Below are the code and all the weights of a small trained network. Each question names an input and a class and asks about switching units off, where a switched-off unit gives its printed mean instead of its output.

import numpy as np


def w(rows, s, z=0):
    codes = np.array(rows[::2]) - 128.0
    scale = np.full(codes.shape[1], s)
    scale[-1] = z or s
    return codes * scale


def f(y):
    return y / 2 * (1 + np.tanh(0.7978845608 * (y + 0.044715 * y**3)))


def log_softmax(a):
    a = a - a.max(-1, keepdims=True)
    return a - np.log(np.exp(a).sum(-1, keepdims=True))


def net(x, mask):
    res = np.array(x, float).reshape(1, 6) / 4 @ E
    y = f(res @ A[0][:, :-1].T + A[0][:, -1])
    res = res + np.where(mask, y, B[0][:, -1]) @ B[0][:, :-1]
    return log_softmax(res[-1] @ U[:, :-1].T + U[:, -1])


A, B = {}, {}
E = w([
[87,83,151,73,207,101],'x0',
[180,49,122,218,112,82],'x1',
[185,202,198,124,162,129],'x2',
[228,65,27,70,169,132],'x3',
[30,84,143,62,2,100],'x4',
[111,198,13,125,116,121],'x5',
],0.0082)
A[0] = w([
[77,123,82,96,10,147,211],'neuron 1',
[114,84,149,150,34,124,198],'neuron 2',
[161,97,87,145,17,133,141],'neuron 3',
[158,179,124,124,142,155,224],'neuron 4',
[166,81,140,174,179,152,117],'neuron 5',
[156,133,82,58,163,137,191],'neuron 6',
[146,165,120,114,176,185,176],'neuron 7',
[150,69,134,148,57,195,253],'neuron 8',
],0.012,0.0048)
B[0] = w([
[135,137,165,103,128,39,249],'neuron 1',
[180,43,123,117,179,86,220],'neuron 2',
[123,140,118,96,179,57,199],'neuron 3',
[208,218,150,161,115,146,186],'neuron 4',
[170,123,107,165,176,61,189],'neuron 5',
[136,129,38,102,101,141,198],'neuron 6',
[197,145,114,148,110,150,184],'neuron 7',
[159,107,98,129,252,87,204],'neuron 8',
],0.012)
U = w([
[187,241,245,205,44,189,136],'0',
[81,126,111,131,85,218,2],'1',
[216,119,93,151,204,20,156],'2',
[87,186,134,207,35,195,47],'3',
[192,157,63,47,81,246,155],'4',
[23,60,149,53,97,93,181],'5',
[98,217,15,129,3,89,97],'6',
],0.0073,0.0047)

Each question gives the input, the list of numbers given to net, and the class t.
The units are the neurons (one row each of A and B). Each row of codes is followed by its name. A weight is (code - 128) times the scale printed after its matrix; where a second scale follows, it is the last column's (A, B and U).
mask holds one flag per neuron, in row order. A switched-off neuron (its flag False) gives its mean, the last column of its row in B, instead of its output. The means were averaged over made-up inputs and are rounded, as every weight is.
A unit's drop is (log p(t) with every unit on - log p(t) with that unit switched off) / (log p(t) with every unit on - log p(t) with every unit switched off).
The circuit of an input: a set's keep is (log p(t) with only the set's units on - log p(t) with every unit switched off) / (log p(t) with every unit on - log p(t) with every unit switched off). Starting from all 8 units, units are removed one at a time, each time the one whose removal leaves the highest keep (on an exact tie, the one counted first), for as long as the keep stays at least 0.8.
circuit, biggest first: the units of the circuit, biggest drop first
most important unit: the unit with the biggest drop
top k neurons: the k neurons with the biggest drops, biggest first
drop of u: that unit's drop, to one decimal
input [-4,-8,-8,-5,1,5], class 5: most important unit -> neuron 5
input [-4,-8,-7,-5,0,-3], class 5: circuit, biggest first -> (neuron 5; neuron 4)
input [-6,-5,7,7,-5,-2], class 4: top 2 neurons -> (neuron 6; neuron 1)
input [-1,-3,2,-2,3,-5], class 5: circuit, biggest first -> (neuron 5; neuron 4; neuron 7)
input [4,-8,-2,-7,1,-5], class 5: top 2 neurons -> (neuron 4; neuron 7)
input [-5,-6,2,4,4,8], class 6: top 3 neurons -> (neuron 2; neuron 8; neuron 6)
input [-3,2,7,1,-7,3], class 0: top 3 neurons -> (neuron 4; neuron 8; neuron 2)
input [5,-3,-2,0,5,-2], class 5: drop of neuron 5 -> 0.1
input [-2,-1,-5,-5,-4,2], class 3: drop of neuron 5 -> 0.1
input [8,0,-8,-8,-5,2], class 5: drop of neuron 4 -> 0.2
input [-3,-1,5,0,2,8], class 6: drop of neuron 2 -> 0.2
